Below are the code and all the weights of a small trained network. Each question names an input and a class and asks about switching units off, where a switched-off unit gives its printed mean instead of its output.

import numpy as np


def w(rows, s, z=0):
    codes = np.array(rows[::2]) - 128.0
    scale = np.full(codes.shape[1], s)
    scale[-1] = z or s
    return codes * scale


def norm(h):
    return h / np.sqrt((h * h).mean(-1, keepdims=True) + 1e-5)


def f(y):
    return np.maximum(y, 0)


def log_softmax(a):
    a = a - a.max(-1, keepdims=True)
    return a - np.log(np.exp(a).sum(-1, keepdims=True))


def net(x, mask):
    res = np.array(x, float).reshape(1, 3) / 4 @ E
    u = 0
    for l in range(2):
        y = f(norm(res) @ A[l][:, :-1].T + A[l][:, -1])
        res = res + np.where(mask[u : u + 4], y, B[l][:, -1]) @ B[l][:, :-1]
        u += 4
    return log_softmax(norm(res)[-1] @ U[:, :-1].T + U[:, -1])


A, B = {}, {}
E = w([
[229,142,152,151,104,118,224,116,130],'x0',
[133,27,95,73,151,24,20,135,2],'x1',
[141,48,135,86,152,147,129,200,156],'x2',
],0.0085)
A[0] = w([
[45,143,137,171,79,82,84,139,158,122],'0.n1',
[198,31,107,133,180,131,172,253,137,3],'0.n2',
[107,93,156,119,177,208,67,170,167,145],'0.n3',
[168,80,171,84,192,173,149,174,217,92],'0.n4',
],0.0079,0.0033)
B[0] = w([
[144,243,129,8,149,175,170,90,54,201],'0.n1',
[115,226,254,82,218,129,30,179,94,242],'0.n2',
[203,105,85,202,92,114,188,171,94,253],'0.n3',
[100,168,181,141,223,172,151,96,84,253],'0.n4',
],0.0074,0.0051)
A[1] = w([
[190,7,205,83,156,106,158,242,192,4],'1.n1',
[162,98,233,28,98,2,86,128,91,6],'1.n2',
[119,141,185,235,160,238,181,204,189,105],'1.n3',
[169,6,129,33,81,62,48,190,87,188],'1.n4',
],0.0069,0.003)
B[1] = w([
[85,191,143,75,153,163,66,146,115,160],'1.n1',
[163,121,99,152,134,120,213,147,182,214],'1.n2',
[147,2,55,131,104,65,120,109,135,254],'1.n3',
[173,68,83,153,36,117,149,103,230,235],'1.n4',
],0.014,0.0084)
U = w([
[85,226,255,25,214,235,46,217,56,2],'0',
[240,26,79,178,25,76,232,186,250,254],'1',
],0.0075,0.0019)

Each question gives the input, the list of numbers given to net, and the class t.
The units are the neurons (one row each of A and B). Each row of codes is followed by its name. A weight is (code - 128) times the scale printed after its matrix; where a second scale follows, it is the last column's (A, B and U).
mask holds one flag per neuron, layer by layer. A switched-off neuron (its flag False) gives its mean, the last column of its row in B, instead of its output. The means were averaged over made-up inputs and are rounded, as every weight is.
A unit's drop is (log p(t) with every unit on - log p(t) with that unit switched off) / (log p(t) with every unit on - log p(t) with every unit switched off).
The circuit of an input: a set's keep is (log p(t) with only the set's units on - log p(t) with every unit switched off) / (log p(t) with every unit on - log p(t) with every unit switched off). Starting from all 8 units, units are removed one at a time, each time the one whose removal leaves the highest keep (on an exact tie, the one counted first), for as long as the keep stays at least 0.8.
units of the circuit, in order: the units of the circuit, biggest drop first
top k neurons: the k neurons with the biggest drops, biggest first
top k neurons in layer l: the k neurons of layer l with the biggest drops, biggest first
drop of u: that unit's drop, to one decimal
input [-1,0,0], class 0: top 2 neurons : [0.n1; 1.n4]
input [4,3,5], class 0: units of the circuit, in order : [0.n2]
input [-2,-1,-7], class 0: units of the circuit, in order : [1.n4; 1.n3]
input [6,-1,5], class 0: units of the circuit, in order : [0.n2; 1.n4]
input [-1,-1,-2], class 0: top 2 neurons : [1.n4; 1.n3]
input [-8,3,-6], class 0: top 3 neurons : [0.n1; 1.n3; 1.n4]
input [-7,0,8], class 0: top 3 neurons in layer 0 : [0.n2; 0.n4; 0.n1]
input [2,3,8], class 0: top 2 neurons in layer 0 : [0.n2; 0.n4]
input [-1,1,-4], class 0: drop of 1.n3 : 0.3
input [5,0,5], class 0: drop of 0.n4 : 0.0
input [6,0,4], class 0: drop of 1.n4 : 0.1
input [3,3,8], class 0: drop of 0.n2 : 0.5
